Below is a small trained network, with its code and all its weights. Each question gives an input and a target symbol and asks what happens when units are switched off, that is, made to give their printed mean instead of their output.

import numpy as np


def w(rows, s, z=0):
    codes = np.array(rows[::2]) - 128.0
    scale = np.full(codes.shape[1], s)
    scale[-1] = z or s
    return codes * scale


def norm(h):
    return h / np.sqrt((h * h).mean(-1, keepdims=True) + 1e-5)


def softmax(a):
    e = np.exp(a - a.max(-1, keepdims=True))
    return e / e.sum(-1, keepdims=True)


def log_softmax(a):
    a = a - a.max(-1, keepdims=True)
    return a - np.log(np.exp(a).sum(-1, keepdims=True))


def net(x, mask):
    ids = ['ζηλμφψω'.index(c) for c in x.split()]
    T = len(ids)
    res = E[ids] + P[:T]
    u = 0
    for l in range(2):
        r = norm(res)
        for j in range(3):
            rows = slice(4 * j, 4 * j + 4)
            q, k, v = (r @ M[l][rows].T for M in (Q, K, V))
            z = softmax(np.where(np.tri(T) > 0, q @ k.T / 4**0.5, -1e9)) @ v
            o = O[l][rows]
            res = res + np.where(mask[u + j], z, o[:, -1]) @ o[:, :-1]
        u += 3
    return log_softmax(norm(res)[-1] @ U[:, :-1].T + U[:, -1])


Q, K, V, O = {}, {}, {}, {}
E = w([
[198,73,58,128,134,165,208],'ζ',
[138,139,97,118,254,148,84],'η',
[72,184,171,135,116,195,144],'λ',
[157,150,86,214,133,163,103],'μ',
[83,56,161,210,140,129,127],'φ',
[138,206,55,171,149,58,149],'ψ',
[170,155,118,86,22,134,19],'ω',
],0.026)
P = w([
[254,118,185,186,233,198,229],'0',
[172,131,115,170,214,173,192],'1',
[139,125,113,167,193,160,170],'2',
[117,131,101,168,179,144,146],'3',
[93,129,94,157,166,141,125],'4',
[70,129,82,145,152,132,111],'5',
[56,136,71,141,135,130,99],'6',
[44,142,68,135,128,121,80],'7',
[33,144,58,138,122,121,69],'8',
[22,152,54,131,102,114,65],'9',
],0.0089)
Q[0] = w([
[116,198,31,140,153,108,125],'L0H1',
[80,101,165,109,79,75,172],'L0H1',
[104,115,69,183,114,184,127],'L0H1',
[176,85,137,119,110,103,145],'L0H1',
[171,165,114,78,107,155,140],'L0H2',
[184,167,105,82,139,180,168],'L0H2',
[167,168,171,123,126,118,87],'L0H2',
[123,192,98,123,93,144,40],'L0H2',
[46,144,150,113,95,250,114],'L0H3',
[134,83,127,81,194,103,115],'L0H3',
[160,54,127,187,101,233,130],'L0H3',
[57,193,232,102,148,151,172],'L0H3',
],0.014)
K[0] = w([
[138,117,161,90,63,134,4],'L0H1',
[174,117,133,135,192,179,142],'L0H1',
[41,131,116,74,146,68,13],'L0H1',
[113,144,209,134,159,112,149],'L0H1',
[123,147,108,108,117,157,160],'L0H2',
[117,140,57,112,146,167,119],'L0H2',
[165,206,175,131,140,98,138],'L0H2',
[138,143,107,113,107,148,89],'L0H2',
[85,168,184,126,120,175,126],'L0H3',
[103,78,47,61,203,154,112],'L0H3',
[145,90,138,124,74,154,41],'L0H3',
[88,127,229,159,162,191,223],'L0H3',
],0.013)
V[0] = w([
[193,64,106,158,113,41,137],'L0H1',
[114,81,148,196,118,181,166],'L0H1',
[108,197,85,178,88,127,165],'L0H1',
[164,103,133,82,56,161,118],'L0H1',
[87,138,189,191,144,137,129],'L0H2',
[60,136,56,174,211,171,253],'L0H2',
[84,153,157,161,148,94,71],'L0H2',
[50,95,145,131,161,45,165],'L0H2',
[110,138,70,203,157,174,146],'L0H3',
[74,90,43,76,149,101,157],'L0H3',
[82,150,194,88,132,139,159],'L0H3',
[241,129,127,77,139,136,175],'L0H3',
],0.012)
O[0] = w([
[107,30,145,202,101,70,106,82],'L0H1',
[83,126,32,143,162,166,173,78],'L0H1',
[204,126,87,169,127,145,133,155],'L0H1',
[167,169,176,158,91,81,200,145],'L0H1',
[6,77,129,130,123,104,126,127],'L0H2',
[90,149,253,53,88,85,156,223],'L0H2',
[101,95,129,196,151,102,111,121],'L0H2',
[82,86,162,140,144,132,200,7],'L0H2',
[121,107,96,63,85,82,74,254],'L0H3',
[155,86,165,116,153,49,84,93],'L0H3',
[119,208,132,113,173,160,130,33],'L0H3',
[39,85,106,179,151,103,164,121],'L0H3',
],0.012,0.0064)
Q[1] = w([
[176,161,188,80,72,155,99],'L1H1',
[68,104,107,55,135,82,101],'L1H1',
[185,138,27,69,189,166,97],'L1H1',
[146,174,121,172,111,54,113],'L1H1',
[51,144,145,156,208,120,63],'L1H2',
[123,109,151,131,40,175,176],'L1H2',
[114,16,67,124,156,158,120],'L1H2',
[81,186,100,177,59,100,100],'L1H2',
[138,171,122,118,252,162,92],'L1H3',
[121,112,195,159,147,164,243],'L1H3',
[203,173,104,108,80,109,204],'L1H3',
[114,142,150,101,89,212,99],'L1H3',
],0.019)
K[1] = w([
[197,193,81,115,140,171,97],'L1H1',
[80,91,112,16,115,123,69],'L1H1',
[166,172,203,103,98,92,109],'L1H1',
[138,93,164,179,166,159,77],'L1H1',
[32,186,150,151,164,100,59],'L1H2',
[154,106,79,186,124,190,229],'L1H2',
[55,60,123,122,102,120,154],'L1H2',
[166,185,66,186,113,126,51],'L1H2',
[129,180,228,45,104,127,94],'L1H3',
[87,110,156,128,115,207,253],'L1H3',
[233,171,137,229,144,144,176],'L1H3',
[83,207,64,58,160,133,147],'L1H3',
],0.018)
V[1] = w([
[90,121,55,105,90,175,122],'L1H1',
[80,217,146,158,169,127,99],'L1H1',
[58,228,121,162,85,107,97],'L1H1',
[118,128,142,180,158,122,2],'L1H1',
[199,78,168,88,137,246,106],'L1H2',
[196,156,38,160,92,161,123],'L1H2',
[182,165,100,59,208,76,155],'L1H2',
[65,225,212,166,99,138,80],'L1H2',
[69,224,83,140,51,109,141],'L1H3',
[74,138,72,131,227,104,172],'L1H3',
[133,195,162,136,134,33,209],'L1H3',
[133,89,62,96,96,85,171],'L1H3',
],0.013)
O[1] = w([
[188,69,55,144,42,177,151,217],'L1H1',
[179,155,152,54,206,204,165,131],'L1H1',
[244,185,130,125,213,211,162,173],'L1H1',
[67,170,137,121,182,254,74,254],'L1H1',
[48,246,105,160,79,9,235,154],'L1H2',
[5,87,207,40,122,72,90,195],'L1H2',
[117,128,167,205,29,132,55,211],'L1H2',
[161,24,94,148,153,73,196,84],'L1H2',
[247,56,115,232,152,89,33,164],'L1H3',
[104,131,239,83,81,78,36,74],'L1H3',
[143,41,112,70,207,147,59,93],'L1H3',
[193,226,137,102,151,159,79,138],'L1H3',
],0.0094,0.0039)
U = w([
[134,186,155,205,144,104,141,93],'ζ',
[190,180,113,52,153,111,211,195],'η',
[93,101,80,95,164,109,179,254],'λ',
[205,96,189,112,125,115,85,112],'μ',
[141,152,127,99,98,2,173,231],'φ',
[64,189,177,50,113,149,110,70],'ψ',
[124,166,44,141,57,170,125,9],'ω',
],0.0099,0.0037)

Each question gives the input, a string of symbols that net reads in full, and the target symbol t.
The units are the heads (4 rows each of Q, K, V and O). Each row of codes is followed by its name. A weight is (code - 128) times the scale printed after its matrix; where a second scale follows, it is the last column's (O and U).
mask holds one flag per head, layer by layer. A switched-off head (its flag False) gives its mean, the last column of its rows in O, instead of its output. The means were averaged over made-up inputs and are rounded, as every weight is.
A unit's drop is (log p(t) with every unit on - log p(t) with that unit switched off) / (log p(t) with every unit on - log p(t) with every unit switched off).
The circuit of an input: a set's keep is (log p(t) with only the set's units on - log p(t) with every unit switched off) / (log p(t) with every unit on - log p(t) with every unit switched off). Starting from all 6 units, units are removed one at a time, each time the one whose removal leaves the highest keep (on an exact tie, the one counted first), for as long as the keep stays at least 0.8.
circuit, biggest first: the units of the circuit, biggest drop first
most important unit: the unit with the biggest drop
which heads matter: for each layer, one digit per head in row order, 1 if its drop is at least 0.15 and else 0, layers parted by /
input η ω φ λ φ λ λ ω, target η: circuit, biggest first	L1H1, L0H3
input η ω ζ ω, target φ: which heads matter	000 / 110
input λ μ λ, target ω: circuit, biggest first	L0H1
input μ φ η φ, target ψ: circuit, biggest first	L0H1, L1H3
input ψ ω μ ψ η, target μ: circuit, biggest first	L0H1, L1H2, L0H3
input λ μ ψ ζ, target φ: which heads matter	010 / 100
input μ λ ζ λ, target φ: circuit, biggest first	L0H2, L1H1
input η ψ η, target μ: which heads matter	110 / 010
input ψ λ ψ, target η: circuit, biggest first	L0H2, L0H1, L1H1
input η ζ η, target φ: which heads matter	110 / 110
input μ η η η ω ω ψ η, target ζ: circuit, biggest first	L0H2, L1H2, L0H1
input η λ ψ ζ μ η λ η, target η: which heads matter	100 / 110
input η ψ ζ ω η η μ φ, target λ: which heads matter	010 / 010
input μ μ ζ, target φ: which heads matter	110 / 100
input λ λ ψ, target μ: circuit, biggest first	L1H2
input η ζ φ η, target φ: circuit, biggest first	L1H1, L0H2, L0H1
input φ ζ η ζ ζ η λ φ, target φ: circuit, biggest first	L0H2, L1H1, L0H3, L0H1
input η λ λ ψ μ ψ φ ψ η λ, target μ: circuit, biggest first	L0H2, L1H2
input η ψ ζ μ η η η η λ, target η: which heads matter	001 / 110
input φ μ ζ ζ μ η μ λ η, target ω: circuit, biggest first	L0H1, L0H3, L1H2, L1H3
input λ ψ λ, target μ: which heads matter	110 / 001
input ζ ψ λ λ ψ η φ η, target λ: most important unit	L0H1
input φ η ζ ψ μ ζ ψ, target ω: which heads matter	111 / 111
input φ λ ψ μ ζ μ, target φ: which heads matter	110 / 100
